Small tables with named rows and columns. After each table, cells are looked up by row and column.

sif:
|  | figola | fomufup | fumeb |
|---|---|---|---|
| folos | 572 | 754 | 819 |
| rimuk | 434 | 221 | 507 |
| genen | 251 | 705 | 753 |

What is the figola of genen in sif?
251
What is the fomufup of folos in sif?
754
What is the figola of rimuk in sif?
434
What is the fomufup of genen in sif?
705
What is the figola of folos in sif?
572
What is the fumeb of rimuk in sif?
507
What is the fomufup of rimuk in sif?
221
What is the fumeb of genen in sif?
753
What is the fumeb of folos in sif?
819

zoduma =
|  | gatem | rog | rizulip | gosebip |
|---|---|---|---|---|
| dof | -26574 | 337 | -35771 | -10520 |
| sav | -17766 | 5073 | -31886 | 5874 |
| fuvuna | -8792 | -37436 | -24373 | 40438 |
| ler | -11713 | -48275 | -43793 | 25235 |
| rapur | 19847 | 22794 | 50641 | 70788 |
| zukot | 15699 | 44137 | 31253 | 66579 |
| dud | -53667 | -6770 | 9276 | -8454 |

rizulip of ler = -43793
rizulip of dud = 9276
gatem of sav = -17766
gatem of ler = -11713
rizulip of dof = -35771
gosebip of zukot = 66579
gatem of dof = -26574
rizulip of sav = -31886
rog of fuvuna = -37436
gatem of dud = -53667
rog of rapur = 22794
rizulip of rapur = 50641
gosebip of dud = -8454
gosebip of fuvuna = 40438
rizulip of fuvuna = -24373

bofat
cols = pir, rano
bak: [27.3, -74.4]
zovi: [-70.6, 9.3]
mebame: [84.7, -15.5]
laf: [-24.2, 99.1]
mok: [65.6, 78.1]
zab: [89.3, 1.8]

pir of laf: -24.2
rano of laf: 99.1
rano of bak: -74.4
pir of mok: 65.6
pir of bak: 27.3
rano of mebame: -15.5
pir of zab: 89.3
pir of mebame: 84.7
rano of zovi: 9.3
rano of zab: 1.8
rano of mok: 78.1
pir of zovi: -70.6
Row with the largest rano: laf

Table pom
,rolo,pab,neno,kilu,gam,kurikav,zap,kefo,nof,nudomet
rin,122,159,208,28,119,85,89,177,162,107
nubi,126,85,117,146,183,98,151,171,121,169
zun,106,69,46,216,142,182,214,98,108,190
ras,186,146,113,189,106,144,135,75,122,123
pok,118,87,80,142,171,118,144,133,127,156
deg,103,206,142,176,145,116,146,144,113,161

What is the kefo of ras in pom? 75
What is the rolo of pok in pom? 118
What is the neno of nubi in pom? 117
What is the pab of nubi in pom? 85
What is the zap of nubi in pom? 151
What is the kurikav of pok in pom? 118

Table talu
|  | kuf | lerara | rirepu | renam | dizug | bek | lufisu | nelit | setesub |
|---|---|---|---|---|---|---|---|---|---|
| salera | 61 | 86 | 57 | 96 | 174 | 168 | 115 | 170 | 174 |
| nurezu | 88 | 140 | 58 | 126 | 205 | 135 | 80 | 148 | 137 |
| bolalos | 156 | 194 | 146 | 119 | 106 | 54 | 125 | 148 | 67 |
| fino | 153 | 164 | 121 | 193 | 177 | 134 | 48 | 54 | 110 |
| ger | 177 | 72 | 162 | 80 | 103 | 195 | 169 | 74 | 162 |
| lur | 85 | 145 | 159 | 200 | 75 | 131 | 95 | 98 | 72 |
| sinu | 78 | 135 | 61 | 132 | 108 | 58 | 102 | 96 | 193 |
| voz | 96 | 108 | 60 | 76 | 195 | 186 | 128 | 164 | 161 |

sinu, renam => 132
lur, bek => 131
bolalos, lerara => 194
bolalos, kuf => 156
fino, setesub => 110
nurezu, bek => 135
nurezu, rirepu => 58
fino, renam => 193
nurezu, setesub => 137
voz, renam => 76
Which row has the largest rirepu? ger

valize =
,ledis,zeligez,lok,miga,repunad,budof,vigod,lof,lirazot
fodurid,2157,2744,-3143,876,-1159,-4047,-4711,-1811,-394
lenadap,-1570,-2619,-3903,1459,-5383,-3911,-3391,757,-3203
bego,-3824,-2550,5077,-3437,1883,-2170,358,-2352,-1790
vud,5334,-3078,-824,665,-13,608,-1737,932,-3473
gikapi,-4792,-3035,-2832,-4518,-4307,1480,469,113,-1599
rumufip,-2318,-3695,-1832,-598,-6465,-3667,-1256,1813,-1113
bodidit,-2921,-1826,-436,-809,-4551,-2315,2534,-3781,3843
kov,-3471,-4437,901,-4379,67,-526,-3785,612,-3687
dal,-1345,-4251,-2538,1029,-1295,-2384,-5921,-418,1920
fovutu,476,-3575,-4420,1962,-4008,-1462,-4563,288,454
ziluv,-2747,-885,-2260,-3782,-6241,-1875,689,1919,876
dudu,-470,1716,-5058,1124,-2268,-439,-2252,1011,2489

lof of bodidit = -3781
vigod of kov = -3785
vigod of dal = -5921
lof of kov = 612
budof of dal = -2384
repunad of fovutu = -4008
lirazot of bego = -1790
repunad of lenadap = -5383
repunad of ziluv = -6241

